Here is a tiny trained network, its code and every weight. The questions are about switching its units off for an input and a class, where a switched-off unit gives its printed mean instead of its output.

import numpy as np


def w(rows, s, z=0):
    codes = np.array(rows[::2]) - 128.0
    scale = np.full(codes.shape[1], s)
    scale[-1] = z or s
    return codes * scale


def norm(h):
    return h / np.sqrt((h * h).mean(-1, keepdims=True) + 1e-5)


def f(y):
    return np.maximum(y, 0)


def log_softmax(a):
    a = a - a.max(-1, keepdims=True)
    return a - np.log(np.exp(a).sum(-1, keepdims=True))


def net(x, mask):
    res = np.array(x, float).reshape(1, 7) / 4 @ E
    u = 0
    for l in range(4):
        y = f(norm(res) @ A[l][:, :-1].T + A[l][:, -1])
        res = res + np.where(mask[u : u + 3], y, B[l][:, -1]) @ B[l][:, :-1]
        u += 3
    return log_softmax(norm(res)[-1] @ U[:, :-1].T + U[:, -1])


A, B = {}, {}
E = w([
[61,158,62,204],'x0',
[135,185,155,103],'x1',
[111,58,175,113],'x2',
[89,151,139,155],'x3',
[143,124,109,208],'x4',
[102,170,152,206],'x5',
[161,143,253,170],'x6',
],0.0081)
A[0] = w([
[103,194,63,145,2],'0.n1',
[114,95,61,94,87],'0.n2',
[1,129,133,105,228],'0.n3',
],0.0099,0.0052)
B[0] = w([
[173,184,153,194,163],'0.n1',
[50,13,173,137,192],'0.n2',
[196,7,92,133,254],'0.n3',
],0.013,0.0047)
A[1] = w([
[120,208,22,189,132],'1.n1',
[169,121,255,172,149],'1.n2',
[103,200,90,117,3],'1.n3',
],0.0081,0.002)
B[1] = w([
[253,94,120,142,181],'1.n1',
[112,177,151,63,255],'1.n2',
[144,107,140,194,133],'1.n3',
],0.012,0.0054)
A[2] = w([
[212,1,117,94,233],'2.n1',
[74,91,114,91,4],'2.n2',
[165,59,88,10,224],'2.n3',
],0.0096,0.0043)
B[2] = w([
[87,255,100,134,251],'2.n1',
[97,150,102,126,135],'2.n2',
[132,245,101,96,225],'2.n3',
],0.0082,0.013)
A[3] = w([
[162,171,198,104,196],'3.n1',
[128,81,151,120,46],'3.n2',
[90,116,245,158,253],'3.n3',
],0.012,0.0034)
B[3] = w([
[58,194,77,96,254],'3.n1',
[105,84,44,49,128],'3.n2',
[70,255,180,16,197],'3.n3',
],0.0087,0.0078)
U = w([
[37,17,42,98,4],'0',
[247,93,88,208,68],'1',
[109,189,159,36,243],'2',
],0.014,0.0027)

Each question gives the input, the list of numbers given to net, and the class t.
The units are the neurons (one row each of A and B). Each row of codes is followed by its name. A weight is (code - 128) times the scale printed after its matrix; where a second scale follows, it is the last column's (A, B and U).
mask holds one flag per neuron, layer by layer. A switched-off neuron (its flag False) gives its mean, the last column of its row in B, instead of its output. The means were averaged over made-up inputs and are rounded, as every weight is.
A unit's drop is (log p(t) with every unit on - log p(t) with that unit switched off) / (log p(t) with every unit on - log p(t) with every unit switched off).
The circuit of an input: a set's keep is (log p(t) with only the set's units on - log p(t) with every unit switched off) / (log p(t) with every unit on - log p(t) with every unit switched off). Starting from all 12 units, units are removed one at a time, each time the one whose removal leaves the highest keep (on an exact tie, the one counted first), for as long as the keep stays at least 0.8.
circuit, biggest first: the units of the circuit, biggest drop first
unit that matters most: the unit with the biggest drop
top k neurons: the k neurons with the biggest drops, biggest first
k most important neurons of layer l: the k neurons of layer l with the biggest drops, biggest first
drop of u: that unit's drop, to one decimal
input [-2,1,4,4,4,8,-3], class 0: top 2 neurons : [0.n3; 1.n1]
input [2,-6,-1,-5,-3,0,-2], class 0: unit that matters most : 0.n2
input [2,-3,5,8,3,7,0], class 0: circuit, biggest first : [0.n3; 2.n3]
input [0,2,4,3,-2,-7,-2], class 0: circuit, biggest first : [0.n2; 0.n3]
input [-6,7,-1,-1,6,5,-8], class 1: 2 most important neurons of layer 0 : [0.n3; 0.n1]
input [3,-3,6,-8,-1,-1,-2], class 0: circuit, biggest first : [0.n2; 3.n3]
input [8,-5,-6,-1,5,-5,-3], class 1: top 2 neurons : [1.n1; 0.n1]
input [4,5,7,1,6,1,-6], class 0: top 2 neurons : [0.n2; 1.n1]
input [7,-8,-6,3,8,-7,-7], class 1: top 3 neurons : [1.n1; 0.n1; 3.n1]
input [6,0,1,-5,6,4,4], class 1: top 2 neurons : [0.n2; 1.n1]
input [-6,-7,7,3,6,8,-8], class 0: 2 most important neurons of layer 1 : [1.n1; 1.n2]
input [7,-3,5,7,6,-8,0], class 0: drop of 0.n2 : 0.1
input [8,-2,-1,4,-1,1,-1], class 1: drop of 2.n3 : 0.0
input [1,1,8,1,-6,1,-7], class 0: circuit, biggest first : [0.n3]
input [7,-7,-2,1,-7,1,-5], class 0: drop of 0.n2 : 0.6
input [-1,6,-6,-2,2,1,-8], class 1: 2 most important neurons of layer 3 : [3.n3; 3.n1]
